Here is a tiny trained network, its code and every weight. The questions are about switching its units off for an input and a target symbol, where a switched-off unit gives its printed mean instead of its output.

import numpy as np


def w(rows, s, z=0):
    codes = np.array(rows[::2]) - 128.0
    scale = np.full(codes.shape[1], s)
    scale[-1] = z or s
    return codes * scale


def norm(h):
    return h / np.sqrt((h * h).mean(-1, keepdims=True) + 1e-5)


def f(y):
    return np.maximum(y, 0)


def softmax(a):
    e = np.exp(a - a.max(-1, keepdims=True))
    return e / e.sum(-1, keepdims=True)


def log_softmax(a):
    a = a - a.max(-1, keepdims=True)
    return a - np.log(np.exp(a).sum(-1, keepdims=True))


def net(x, mask):
    ids = ['αβγδζηξπσψω'.index(c) for c in x.split()]
    T = len(ids)
    res = E[ids] + P[:T]
    q, k, v = (norm(res) @ M[0].T for M in (Q, K, V))
    z = softmax(np.where(np.tri(T) > 0, q @ k.T / 3**0.5, -1e9)) @ v
    res = res + np.where(mask[0], z, O[0][:, -1]) @ O[0][:, :-1]
    y = f(norm(res) @ A[0][:, :-1].T + A[0][:, -1])
    res = res + np.where(mask[1:17], y, B[0][:, -1]) @ B[0][:, :-1]
    return log_softmax(norm(res)[-1] @ U[:, :-1].T + U[:, -1])


Q, K, V, O, A, B = {}, {}, {}, {}, {}, {}
E = w([
[156,138,182,103,178],'α',
[182,82,88,124,126],'β',
[145,138,87,97,190],'γ',
[228,137,120,121,135],'δ',
[174,88,92,113,77],'ζ',
[41,146,124,109,154],'η',
[125,169,192,121,88],'ξ',
[210,145,90,124,101],'π',
[214,5,131,191,80],'σ',
[145,93,127,119,104],'ψ',
[216,133,169,165,91],'ω',
],0.011)
P = w([
[253,113,87,210,77],'0',
[233,117,91,127,78],'1',
[204,131,94,132,91],'2',
[177,140,96,143,101],'3',
[158,150,103,153,113],'4',
[154,158,107,166,125],'5',
],0.0049)
Q[0] = w([
[127,114,170,107,137],'h0',
[2,105,99,139,123],'h0',
[181,178,127,154,106],'h0',
],0.042)
K[0] = w([
[167,131,182,76,120],'h0',
[251,117,89,210,72],'h0',
[32,209,138,151,145],'h0',
],0.022)
V[0] = w([
[114,166,238,131,15],'h0',
[86,167,65,255,24],'h0',
[186,96,139,163,139],'h0',
],0.0097)
O[0] = w([
[121,181,164,86,26,3],'h0',
[215,72,119,2,102,106],'h0',
[75,53,204,103,169,165],'h0',
],0.0083,0.0053)
A[0] = w([
[5,133,172,135,156,80],'n0',
[132,146,249,67,172,74],'n1',
[102,151,64,178,172,58],'n2',
[70,104,96,108,160,122],'n3',
[15,210,67,53,144,122],'n4',
[61,85,106,60,48,118],'n5',
[121,95,154,152,81,116],'n6',
[95,217,140,128,37,79],'n7',
[35,197,153,72,71,82],'n8',
[151,157,103,83,106,123],'n9',
[33,170,164,242,61,54],'n10',
[9,130,83,116,123,16],'n11',
[84,115,224,95,113,136],'n12',
[165,223,2,185,81,1],'n13',
[157,110,144,125,158,117],'n14',
[83,74,106,114,110,126],'n15',
],0.012,0.0063)
B[0] = w([
[111,160,68,93,73,208],'n0',
[157,166,144,126,160,172],'n1',
[142,99,134,193,156,254],'n2',
[145,134,151,106,98,208],'n3',
[124,151,92,164,187,154],'n4',
[71,161,107,154,143,209],'n5',
[120,120,115,127,104,155],'n6',
[133,180,133,161,61,198],'n7',
[124,105,57,139,159,183],'n8',
[170,111,106,150,124,226],'n9',
[128,138,163,23,109,192],'n10',
[107,145,54,166,107,141],'n11',
[152,102,177,151,113,199],'n12',
[4,219,117,146,150,233],'n13',
[103,164,120,115,138,203],'n14',
[93,129,137,124,133,162],'n15',
],0.036,0.0044)
U = w([
[84,56,146,128,76,255],'α',
[103,158,164,27,81,203],'β',
[48,87,40,125,110,46],'γ',
[146,163,110,199,7,73],'δ',
[174,192,173,87,228,1],'ζ',
[225,122,58,87,135,176],'η',
[112,156,65,117,134,72],'ξ',
[88,152,230,148,143,104],'π',
[180,161,218,142,114,210],'σ',
[83,83,120,46,218,75],'ψ',
[139,93,119,223,207,155],'ω',
],0.015,0.0037)

Each question gives the input, a string of symbols that net reads in full, and the target symbol t.
The units are the heads (3 rows each of Q, K, V and O) and the neurons (one row each of A and B). Each row of codes is followed by its name. A weight is (code - 128) times the scale printed after its matrix; where a second scale follows, it is the last column's (O, A, B and U).
mask holds one flag per unit, heads first, then neurons. A switched-off unit (its flag False) gives its mean, the last column of its rows in O or B, instead of its output. The means were averaged over made-up inputs and are rounded, as every weight is.
A unit's drop is (log p(t) with every unit on - log p(t) with that unit switched off) / (log p(t) with every unit on - log p(t) with every unit switched off).
The circuit of an input: a set's keep is (log p(t) with only the set's units on - log p(t) with every unit switched off) / (log p(t) with every unit on - log p(t) with every unit switched off). Starting from the 12 units with the biggest drops (on a tie, the unit counted first), units are removed one at a time, each time the one whose removal leaves the highest keep (on an exact tie, the one counted first), for as long as the keep stays at least 0.8.
units of the circuit, in order: the units of the circuit, biggest drop first
unit that matters most: the unit with the biggest drop
top k neurons: the k neurons with the biggest drops, biggest first
drop when u is switched off: that unit's drop, to one decimal
input β α ω δ, target β: units of the circuit, in order -> n10; h0
input η π γ π π α, target η: units of the circuit, in order -> h0
input ω π γ δ η, target ω: top 4 neurons -> n12; n4; n1; n8
input ψ ξ δ, target δ: units of the circuit, in order -> h0; n7
input π ψ γ η, target π: top 2 neurons -> n12; n5
input γ ξ ψ, target δ: units of the circuit, in order -> h0; n7
input β δ γ σ π η, target β: top 3 neurons -> n0; n3; n2
input π β ζ, target γ: top 3 neurons -> n2; n13; n10
input β π η, target β: units of the circuit, in order -> h0; n3; n13
input π σ π α σ σ, target β: units of the circuit, in order -> h0; n10
input ψ ω π δ ω, target σ: units of the circuit, in order -> h0; n12; n1
input ω ξ η, target ω: top 2 neurons -> n12; n8
input ω π δ, target ζ: top 2 neurons -> n13; n2
input γ γ π α π, target β: unit that matters most -> n10
input π δ ω, target σ: drop when n13 is switched off -> 0.2
input δ γ β π γ ξ, target δ: drop when n7 is switched off -> 0.7
input γ γ ω γ ψ, target ω: drop when n2 is switched off -> 0.1
